Below is a small trained network, with its code and all its weights. Each question gives an input and a class and asks what happens when units are switched off, that is, made to give their printed mean instead of their output.

import numpy as np


def w(rows, s, z=0):
    codes = np.array(rows[::2]) - 128.0
    scale = np.full(codes.shape[1], s)
    scale[-1] = z or s
    return codes * scale


def f(y):
    return np.maximum(y, 0)


def log_softmax(a):
    a = a - a.max(-1, keepdims=True)
    return a - np.log(np.exp(a).sum(-1, keepdims=True))


def net(x, mask):
    res = np.array(x, float).reshape(1, 3) / 4 @ E
    y = f(res @ A[0][:, :-1].T + A[0][:, -1])
    res = res + np.where(mask, y, B[0][:, -1]) @ B[0][:, :-1]
    return log_softmax(res[-1] @ U[:, :-1].T + U[:, -1])


A, B = {}, {}
E = w([
[186,103,232,123,218,67,172],'x0',
[122,104,73,255,143,109,167],'x1',
[176,59,98,138,130,152,80],'x2',
],0.0066)
A[0] = w([
[127,159,164,1,111,155,98,153],'n1',
[137,126,161,60,124,117,130,220],'n2',
[110,112,81,112,103,142,86,149],'n3',
[140,115,142,93,133,145,119,157],'n4',
[127,147,241,82,150,113,162,202],'n5',
[124,125,45,114,77,158,89,146],'n6',
[148,53,192,180,187,105,129,252],'n7',
[113,169,99,203,117,129,166,252],'n8',
[109,160,130,150,134,129,164,210],'n9',
[128,143,138,127,127,119,136,132],'n10',
[140,114,105,121,106,160,114,193],'n11',
],0.015,0.0016)
B[0] = w([
[85,34,192,87,144,35,91,244],'n1',
[87,115,146,100,137,58,135,196],'n2',
[136,140,93,115,178,144,78,187],'n3',
[84,133,142,115,126,106,129,163],'n4',
[119,223,87,85,174,62,179,239],'n5',
[128,151,42,106,193,162,61,218],'n6',
[251,126,194,131,123,174,149,224],'n7',
[62,100,102,174,45,144,126,187],'n8',
[111,135,117,160,96,109,160,158],'n9',
[130,145,118,110,111,120,125,140],'n10',
[134,125,116,109,157,150,95,167],'n11',
],0.023,0.011)
U = w([
[160,254,125,107,152,99,200,152],'0',
[116,162,48,123,167,191,68,59],'1',
[55,77,175,73,156,29,117,56],'2',
[211,81,185,147,115,200,131,102],'3',
[60,88,122,182,19,129,160,253],'4',
],0.0065,0.00061)

Each question gives the input, the list of numbers given to net, and the class t.
The units are the neurons (one row each of A and B). Each row of codes is followed by its name. A weight is (code - 128) times the scale printed after its matrix; where a second scale follows, it is the last column's (A, B and U).
mask holds one flag per neuron, in row order. A switched-off neuron (its flag False) gives its mean, the last column of its row in B, instead of its output. The means were averaged over made-up inputs and are rounded, as every weight is.
A unit's drop is (log p(t) with every unit on - log p(t) with that unit switched off) / (log p(t) with every unit on - log p(t) with every unit switched off).
The circuit of an input: a set's keep is (log p(t) with only the set's units on - log p(t) with every unit switched off) / (log p(t) with every unit on - log p(t) with every unit switched off). Starting from all 11 units, units are removed one at a time, each time the one whose removal leaves the highest keep (on an exact tie, the one counted first), for as long as the keep stays at least 0.8.
units of the circuit, in order: the units of the circuit, biggest drop first
unit that matters most: the unit with the biggest drop
top k neurons: the k neurons with the biggest drops, biggest first
drop when u is switched off: that unit's drop, to one decimal
input [0,4,8], class 3: units of the circuit, in order => n5; n7
input [6,4,4], class 3: unit that matters most => n7
input [-7,-4,-2], class 1: top 3 neurons => n6; n3; n2
input [-4,8,0], class 1: top 2 neurons => n6; n1
input [8,-4,-3], class 0: top 2 neurons => n5; n7
input [7,-4,3], class 0: top 2 neurons => n5; n7
input [-5,-5,8], class 1: top 2 neurons => n6; n3
input [4,-1,-2], class 0: top 2 neurons => n1; n5
input [3,6,-1], class 3: units of the circuit, in order => n7; n5
input [3,0,5], class 3: units of the circuit, in order => n5; n7
input [-6,8,-6], class 4: drop when n8 is switched off => 1.0
input [5,8,-1], class 3: drop when n7 is switched off => 0.5
input [-2,6,8], class 1: drop when n5 is switched off => 0.0
input [8,3,6], class 3: drop when n7 is switched off => 0.6
input [-5,-3,3], class 1: units of the circuit, in order => n6
